Below are the code and all the weights of a small trained network. Each question names an input and a target symbol and asks about switching units off, where a switched-off unit gives its printed mean instead of its output.

import numpy as np


def w(rows, s, z=0):
    codes = np.array(rows[::2]) - 128.0
    scale = np.full(codes.shape[1], s)
    scale[-1] = z or s
    return codes * scale


def f(y):
    return y / 2 * (1 + np.tanh(0.7978845608 * (y + 0.044715 * y**3)))


def softmax(a):
    e = np.exp(a - a.max(-1, keepdims=True))
    return e / e.sum(-1, keepdims=True)


def log_softmax(a):
    a = a - a.max(-1, keepdims=True)
    return a - np.log(np.exp(a).sum(-1, keepdims=True))


def net(x, mask):
    ids = ['ΓΠΦΨαβδεζηθλξστ'.index(c) for c in x.split()]
    T = len(ids)
    res = E[ids] + P[:T]
    u = 0
    for l in range(3):
        r = res
        for j in range(2):
            rows = slice(4 * j, 4 * j + 4)
            q, k, v = (r @ M[l][rows].T for M in (Q, K, V))
            z = softmax(np.where(np.tri(T) > 0, q @ k.T / 4**0.5, -1e9)) @ v
            o = O[l][rows]
            res = res + np.where(mask[u + j], z, o[:, -1]) @ o[:, :-1]
        u += 2
        y = f(res @ A[l][:, :-1].T + A[l][:, -1])
        res = res + np.where(mask[u : u + 8], y, B[l][:, -1]) @ B[l][:, :-1]
        u += 8
    return log_softmax(res[-1] @ U[:, :-1].T + U[:, -1])


Q, K, V, O, A, B = {}, {}, {}, {}, {}, {}
E = w([
[169,2,197,70,173],'Γ',
[168,107,171,131,135],'Π',
[180,137,171,119,136],'Φ',
[171,135,165,127,134],'Ψ',
[40,117,60,194,99],'α',
[181,131,176,114,132],'β',
[172,143,183,124,143],'δ',
[172,142,182,133,142],'ε',
[172,123,180,132,140],'ζ',
[180,159,60,118,164],'η',
[218,107,26,26,217],'θ',
[56,100,185,16,64],'λ',
[171,130,181,130,139],'ξ',
[176,146,184,128,138],'σ',
[181,128,34,185,207],'τ',
],0.0083)
P = w([
[86,200,166,103,202],'0',
[220,143,173,162,68],'1',
[59,79,128,97,182],'2',
[232,124,138,165,55],'3',
[77,16,70,105,162],'4',
[226,152,132,160,64],'5',
[69,3,116,135,162],'6',
],0.0067)
Q[0] = w([
[160,121,95,211,180],'0.h0',
[243,76,153,254,42],'0.h0',
[121,216,71,179,125],'0.h0',
[172,75,144,70,235],'0.h0',
[124,128,132,132,121],'0.h1',
[127,117,142,145,100],'0.h1',
[137,154,115,96,164],'0.h1',
[128,172,88,127,150],'0.h1',
],0.0099)
K[0] = w([
[138,105,68,179,187],'0.h0',
[104,8,1,120,117],'0.h0',
[120,233,72,216,115],'0.h0',
[251,72,151,93,187],'0.h0',
[121,123,121,126,120],'0.h1',
[101,102,124,125,120],'0.h1',
[173,138,131,120,133],'0.h1',
[160,131,124,154,121],'0.h1',
],0.011)
V[0] = w([
[112,108,173,118,125],'0.h0',
[144,54,158,119,180],'0.h0',
[167,89,237,31,166],'0.h0',
[48,140,206,114,1],'0.h0',
[73,44,98,144,101],'0.h1',
[159,183,168,106,153],'0.h1',
[147,159,159,94,135],'0.h1',
[89,36,88,132,94],'0.h1',
],0.0064)
O[0] = w([
[103,121,166,118,146,189],'0.h0',
[143,121,152,93,216,189],'0.h0',
[79,143,163,1,173,223],'0.h0',
[64,73,235,146,80,250],'0.h0',
[116,47,185,164,114,187],'0.h1',
[120,182,104,97,141,114],'0.h1',
[113,168,129,109,128,132],'0.h1',
[120,42,190,159,98,171],'0.h1',
],0.0068,0.0012)
A[0] = w([
[48,15,192,147,156,105],'0.n0',
[180,141,160,111,116,221],'0.n1',
[46,19,172,170,104,80],'0.n2',
[4,196,46,132,172,252],'0.n3',
[40,20,118,141,159,151],'0.n4',
[121,31,182,174,231,98],'0.n5',
[202,144,71,53,232,119],'0.n6',
[2,196,44,124,173,226],'0.n7',
],0.0049,0.0035)
B[0] = w([
[74,150,31,98,125,245],'0.n0',
[220,67,160,110,119,193],'0.n1',
[21,142,19,134,93,228],'0.n2',
[85,2,238,134,232,227],'0.n3',
[1,116,70,113,120,254],'0.n4',
[102,180,18,134,191,172],'0.n5',
[135,175,27,107,211,165],'0.n6',
[109,27,203,112,221,209],'0.n7',
],0.0052,0.0031)
Q[1] = w([
[2,3,110,188,96],'1.h0',
[119,114,121,136,103],'1.h0',
[134,139,111,112,126],'1.h0',
[43,79,119,152,113],'1.h0',
[74,94,112,123,107],'1.h1',
[124,130,141,130,43],'1.h1',
[160,154,141,129,149],'1.h1',
[148,149,146,133,60],'1.h1',
],0.0075)
K[1] = w([
[116,93,173,246,132],'1.h0',
[122,110,147,151,125],'1.h0',
[128,133,126,120,133],'1.h0',
[116,95,170,254,150],'1.h0',
[162,148,166,86,131],'1.h1',
[183,173,146,162,27],'1.h1',
[102,114,105,143,125],'1.h1',
[133,140,121,161,74],'1.h1',
],0.0073)
V[1] = w([
[192,174,213,113,111],'1.h0',
[181,168,218,120,119],'1.h0',
[43,80,50,110,106],'1.h0',
[128,146,145,135,145],'1.h0',
[95,116,139,128,108],'1.h1',
[119,134,106,136,142],'1.h1',
[254,116,156,80,90],'1.h1',
[121,131,113,140,145],'1.h1',
],0.0042)
O[1] = w([
[55,113,78,167,65,4],'1.h0',
[63,107,80,164,82,33],'1.h0',
[216,187,221,103,165,251],'1.h0',
[119,123,103,138,138,127],'1.h0',
[161,131,124,145,138,148],'1.h1',
[115,133,117,113,140,124],'1.h1',
[65,115,141,148,4,54],'1.h1',
[109,125,112,102,146,129],'1.h1',
],0.0039,0.0022)
A[1] = w([
[146,116,172,127,130,188],'1.n0',
[162,133,200,150,14,221],'1.n1',
[126,98,169,73,64,252],'1.n2',
[154,121,56,254,31,190],'1.n3',
[102,138,102,125,119,37],'1.n4',
[226,222,60,109,147,49],'1.n5',
[146,94,226,97,188,121],'1.n6',
[212,233,95,170,95,87],'1.n7',
],0.0069,0.0032)
B[1] = w([
[165,108,162,126,141,173],'1.n0',
[140,165,212,140,26,242],'1.n1',
[83,94,177,100,117,252],'1.n2',
[182,212,139,218,110,247],'1.n3',
[111,195,100,137,89,105],'1.n4',
[133,81,28,77,112,152],'1.n5',
[196,151,152,134,160,248],'1.n6',
[157,185,7,127,3,162],'1.n7',
],0.0074,0.0035)
Q[2] = w([
[159,132,137,94,105],'2.h0',
[138,131,71,171,158],'2.h0',
[135,127,104,145,141],'2.h0',
[165,133,124,105,112],'2.h0',
[152,145,80,189,165],'2.h1',
[106,84,162,2,113],'2.h1',
[152,143,129,77,172],'2.h1',
[99,94,152,123,87],'2.h1',
],0.0086)
K[2] = w([
[65,59,99,94,103],'2.h0',
[197,183,57,139,130],'2.h0',
[145,144,99,131,130],'2.h0',
[85,69,67,78,95],'2.h0',
[186,191,2,174,162],'2.h1',
[119,54,228,33,124],'2.h1',
[164,37,105,110,193],'2.h1',
[92,157,212,87,72],'2.h1',
],0.0063)
V[2] = w([
[144,137,116,166,92],'2.h0',
[55,88,108,73,41],'2.h0',
[120,128,184,207,205],'2.h0',
[188,155,130,202,185],'2.h0',
[255,202,203,122,170],'2.h1',
[237,214,173,169,124],'2.h1',
[86,96,126,86,121],'2.h1',
[225,204,137,165,158],'2.h1',
],0.0041)
O[2] = w([
[117,134,86,108,163,77],'2.h0',
[66,194,149,33,73,82],'2.h0',
[163,147,146,255,213,205],'2.h0',
[182,88,97,174,189,128],'2.h0',
[11,84,30,161,83,252],'2.h1',
[57,168,33,204,73,193],'2.h1',
[133,111,178,71,136,137],'2.h1',
[105,129,45,186,117,132],'2.h1',
],0.0036,0.0025)
A[2] = w([
[74,124,183,15,193,56],'2.n0',
[148,146,3,165,157,106],'2.n1',
[28,130,53,128,82,40],'2.n2',
[118,131,122,120,114,109],'2.n3',
[122,56,116,68,184,253],'2.n4',
[228,53,255,130,191,160],'2.n5',
[92,91,38,85,228,41],'2.n6',
[227,194,106,174,103,178],'2.n7',
],0.0058,0.0045)
B[2] = w([
[199,154,32,253,145,229],'2.n0',
[140,210,128,25,134,173],'2.n1',
[73,234,104,118,111,150],'2.n2',
[123,147,106,121,120,124],'2.n3',
[128,37,158,132,166,254],'2.n4',
[187,234,134,104,198,236],'2.n5',
[84,124,227,123,25,195],'2.n6',
[171,18,128,143,132,202],'2.n7',
],0.0064,0.0087)
U = w([
[187,98,144,134,218,253],'Γ',
[70,2,147,110,112,197],'Π',
[57,148,98,119,119,191],'Φ',
[89,231,84,132,137,141],'Ψ',
[165,119,139,213,79,120],'α',
[125,155,134,123,118,37],'β',
[133,155,123,118,120,28],'δ',
[124,145,127,121,119,27],'ε',
[131,147,124,122,119,44],'ζ',
[154,159,86,106,108,69],'η',
[140,124,92,66,102,105],'θ',
[121,198,222,73,68,165],'λ',
[129,148,128,124,121,46],'ξ',
[129,147,125,126,126,20],'σ',
[167,177,53,116,131,46],'τ',
],0.0059,0.0041)

Each question gives the input, a string of symbols that net reads in full, and the target symbol t.
The units are the heads (4 rows each of Q, K, V and O) and the neurons (one row each of A and B). Each row of codes is followed by its name. A weight is (code - 128) times the scale printed after its matrix; where a second scale follows, it is the last column's (O, A, B and U).
mask holds one flag per unit, layer by layer, with each layer's heads first. A switched-off unit (its flag False) gives its mean, the last column of its rows in O or B, instead of its output. The means were averaged over made-up inputs and are rounded, as every weight is.
A unit's drop is (log p(t) with every unit on - log p(t) with that unit switched off) / (log p(t) with every unit on - log p(t) with every unit switched off).
most important unit: the unit with the biggest drop
k most important neurons: the k neurons with the biggest drops, biggest first
k most important neurons of layer l: the k neurons of layer l with the biggest drops, biggest first
heads that matter: for each layer, one digit per head in row order, 1 if its drop is at least 0.15 and else 0, layers parted by /
input τ Γ λ Φ, target λ: most important neuron	[1.n1]
input δ Π θ δ, target θ: 2 most important neurons of layer 1	[1.n5, 1.n7]
input λ Π λ, target Π: 3 most important neurons of layer 0	[0.n0, 0.n2, 0.n4]
input η λ τ ζ α β, target α: heads that matter	10 / 00 / 00
input θ λ α, target Γ: 3 most important neurons	[0.n3, 0.n7, 1.n6]
input α α α λ Γ τ, target τ: heads that matter	10 / 00 / 01
input Γ α α Ψ λ, target Γ: heads that matter	10 / 00 / 01
input τ λ Γ α λ δ, target λ: heads that matter	00 / 00 / 10
input τ α λ α ξ, target Γ: heads that matter	10 / 00 / 01
input α Π ζ Ψ α, target Π: heads that matter	00 / 10 / 00
input Ψ Ψ τ Π, target τ: heads that matter	11 / 00 / 00
input Γ Π ζ α α Π α, target Φ: 3 most important neurons	[0.n0, 0.n2, 0.n4]
input α σ Π σ α τ, target τ: 3 most important neurons	[2.n1, 1.n7, 1.n3]
input λ Π α Φ, target α: most important unit	0.h0
input β α Π Ψ, target α: 2 most important neurons of layer 2	[2.n7, 2.n5]
input α ξ α, target Π: 2 most important neurons of layer 1	[1.n3, 1.n1]
input α ξ α α λ Π α, target Ψ: 2 most important neurons of layer 0	[0.n2, 0.n0]
input α λ α ε, target α: 2 most important neurons of layer 0	[0.n3, 0.n7]
input α λ α η λ ξ, target λ: heads that matter	10 / 00 / 10
input Π δ α Ψ α ξ, target α: 2 most important neurons of layer 1	[1.n1, 1.n3]
input Ψ τ λ ε, target λ: 3 most important neurons of layer 1	[1.n1, 1.n3, 1.n2]
input Γ ε θ Φ, target θ: 2 most important neurons of layer 1	[1.n5, 1.n7]
input Γ ξ α ε, target α: most important neuron	[1.n1]
input ξ ε λ, target Γ: 3 most important neurons of layer 2	[2.n0, 2.n5, 2.n4]
input α ζ Γ α α, target Φ: 2 most important neurons of layer 0	[0.n2, 0.n4]
input ε Ψ Π α α σ, target α: 2 most important neurons of layer 2	[2.n7, 2.n5]
input Γ α ζ Γ α ξ, target α: 2 most important neurons of layer 0	[0.n3, 0.n7]
input α α α Γ ζ α α, target Ψ: most important neuron	[1.n3]
input α λ δ λ β Π, target λ: 2 most important neurons of layer 2	[2.n0, 2.n4]
